Below are the code and all the weights of a small trained network. Each question names an input and a target symbol and asks about switching units off, where a switched-off unit gives its printed mean instead of its output.

import numpy as np


def w(rows, s, z=0):
    codes = np.array(rows[::2]) - 128.0
    scale = np.full(codes.shape[1], s)
    scale[-1] = z or s
    return codes * scale


def f(y):
    return np.maximum(y, 0)


def softmax(a):
    e = np.exp(a - a.max(-1, keepdims=True))
    return e / e.sum(-1, keepdims=True)


def log_softmax(a):
    a = a - a.max(-1, keepdims=True)
    return a - np.log(np.exp(a).sum(-1, keepdims=True))


def net(x, mask):
    ids = ['Ψαζλμφ'.index(c) for c in x.split()]
    T = len(ids)
    res = E[ids] + P[:T]
    r = res
    for j in range(2):
        rows = slice(4 * j, 4 * j + 4)
        q, k, v = (r @ M[0][rows].T for M in (Q, K, V))
        z = softmax(np.where(np.tri(T) > 0, q @ k.T / 4**0.5, -1e9)) @ v
        o = O[0][rows]
        res = res + np.where(mask[j], z, o[:, -1]) @ o[:, :-1]
    y = f(res @ A[0][:, :-1].T + A[0][:, -1])
    res = res + np.where(mask[2:14], y, B[0][:, -1]) @ B[0][:, :-1]
    return log_softmax(res[-1] @ U[:, :-1].T + U[:, -1])


Q, K, V, O, A, B = {}, {}, {}, {}, {}, {}
E = w([
[136,254,98,103,6],'Ψ',
[187,89,159,39,100],'α',
[190,96,154,51,105],'ζ',
[194,109,123,53,121],'λ',
[165,78,169,49,89],'μ',
[148,99,174,146,175],'φ',
],0.0094)
P = w([
[192,115,13,73,102],'0',
[133,221,111,4,181],'1',
[25,175,119,84,140],'2',
[95,104,89,207,76],'3',
[242,185,117,215,119],'4',
[217,255,177,158,164],'5',
[21,131,213,137,136],'6',
[37,37,194,163,98],'7',
],0.0072)
Q[0] = w([
[201,176,140,77,156],'H1',
[236,87,42,245,82],'H1',
[47,72,108,142,70],'H1',
[118,250,170,78,226],'H1',
[129,139,133,140,141],'H2',
[130,131,110,140,127],'H2',
[143,119,160,114,107],'H2',
[127,139,120,148,134],'H2',
],0.024)
K[0] = w([
[80,58,92,131,113],'H1',
[4,168,108,35,201],'H1',
[222,203,152,109,182],'H1',
[131,63,59,195,65],'H1',
[119,136,122,132,140],'H2',
[122,118,119,122,130],'H2',
[131,126,135,124,100],'H2',
[118,135,95,132,147],'H2',
],0.026)
V[0] = w([
[118,56,250,88,41],'H1',
[134,125,120,142,103],'H1',
[148,136,77,78,83],'H1',
[150,87,117,63,181],'H1',
[66,243,100,84,51],'H2',
[82,196,170,173,201],'H2',
[64,230,145,159,118],'H2',
[155,121,107,219,68],'H2',
],0.014)
O[0] = w([
[22,90,150,99,136,97],'H1',
[141,113,115,129,122,134],'H1',
[176,119,91,85,196,254],'H1',
[119,177,177,96,165,181],'H1',
[76,82,179,118,7,241],'H2',
[179,122,140,206,144,17],'H2',
[126,66,164,178,87,83],'H2',
[82,41,149,98,150,56],'H2',
],0.015,0.0048)
A[0] = w([
[129,69,152,162,93,2],'N1',
[136,86,183,249,231,131],'N2',
[177,128,82,94,160,55],'N3',
[146,101,144,161,54,157],'N4',
[134,94,112,164,158,41],'N5',
[171,134,197,125,91,170],'N6',
[129,64,164,207,166,76],'N7',
[100,169,183,212,201,51],'N8',
[131,79,196,146,111,173],'N9',
[116,142,77,103,183,97],'N10',
[113,136,161,127,212,121],'N11',
[122,82,162,242,215,14],'N12',
],0.014,0.0075)
B[0] = w([
[120,138,52,142,138,176],'N1',
[103,159,51,140,125,156],'N2',
[93,77,125,134,131,226],'N3',
[112,103,184,159,159,254],'N4',
[123,121,96,134,87,130],'N5',
[137,113,101,124,161,234],'N6',
[122,112,177,141,93,146],'N7',
[124,120,191,178,96,152],'N8',
[154,177,122,93,102,214],'N9',
[182,162,141,173,120,229],'N10',
[108,118,111,85,114,204],'N11',
[95,92,183,114,255,138],'N12',
],0.032,0.012)
U = w([
[203,124,254,103,122,193],'Ψ',
[129,126,133,104,128,41],'α',
[147,110,154,82,101,2],'ζ',
[142,48,144,105,89,72],'λ',
[124,113,137,115,36,227],'μ',
[226,137,121,77,161,124],'φ',
],0.0073,0.0031)

Each question gives the input, a string of symbols that net reads in full, and the target symbol t.
The units are the heads (4 rows each of Q, K, V and O) and the neurons (one row each of A and B). Each row of codes is followed by its name. A weight is (code - 128) times the scale printed after its matrix; where a second scale follows, it is the last column's (O, A, B and U).
mask holds one flag per unit, heads first, then neurons. A switched-off unit (its flag False) gives its mean, the last column of its rows in O or B, instead of its output. The means were averaged over made-up inputs and are rounded, as every weight is.
A unit's drop is (log p(t) with every unit on - log p(t) with that unit switched off) / (log p(t) with every unit on - log p(t) with every unit switched off).
The circuit of an input: a set's keep is (log p(t) with only the set's units on - log p(t) with every unit switched off) / (log p(t) with every unit on - log p(t) with every unit switched off). Starting from the 12 units with the biggest drops (on a tie, the unit counted first), units are removed one at a time, each time the one whose removal leaves the highest keep (on an exact tie, the one counted first), for as long as the keep stays at least 0.8.
circuit, biggest first: the units of the circuit, biggest drop first
k most important neurons: the k neurons with the biggest drops, biggest first
which heads matter: for each layer, one digit per head in row order, 1 if its drop is at least 0.15 and else 0, layers parted by /
input α Ψ φ μ α μ, target μ: 3 most important neurons => N4; N6; N10
input φ μ Ψ μ φ λ, target μ: which heads matter => 10
input ζ φ φ μ μ Ψ, target μ: circuit, biggest first => H1; N4
input φ Ψ λ, target Ψ: which heads matter => 01
input λ φ α, target φ: circuit, biggest first => H1
input Ψ φ φ μ, target Ψ: circuit, biggest first => N1; H1
input φ Ψ φ ζ, target λ: which heads matter => 10
input Ψ φ μ, target λ: circuit, biggest first => H1; N3
input φ Ψ Ψ, target Ψ: circuit, biggest first => N4; H2
input λ Ψ ζ, target φ: 2 most important neurons => N4; N3
input λ Ψ φ, target φ: 4 most important neurons => N4; N3; N6; N8
input ζ Ψ μ φ μ, target μ: 4 most important neurons => N4; N10; N6; N12
input μ φ φ ζ Ψ φ φ Ψ, target Ψ: circuit, biggest first => N4; H1
input φ φ φ φ μ φ φ φ, target α: 3 most important neurons => N2; N12; N4
input Ψ Ψ φ, target φ: circuit, biggest first => N1; N9; N6; H2
input Ψ φ φ, target λ: circuit, biggest first => H1; N3
input φ ζ φ μ, target φ: circuit, biggest first => H2
input φ φ ζ, target φ: 2 most important neurons => N4; N8
input α λ Ψ ζ φ, target λ: circuit, biggest first => N10; N9
input ζ α μ, target φ: circuit, biggest first => N4; H1
input α λ φ φ φ ζ φ, target α: 4 most important neurons => N2; N12; N10; N4
input ζ Ψ Ψ φ Ψ Ψ, target α: 2 most important neurons => N1; N4
input λ φ Ψ, target φ: 4 most important neurons => N4; N3; N6; N8
input φ φ Ψ ζ, target Ψ: most important neuron => N1
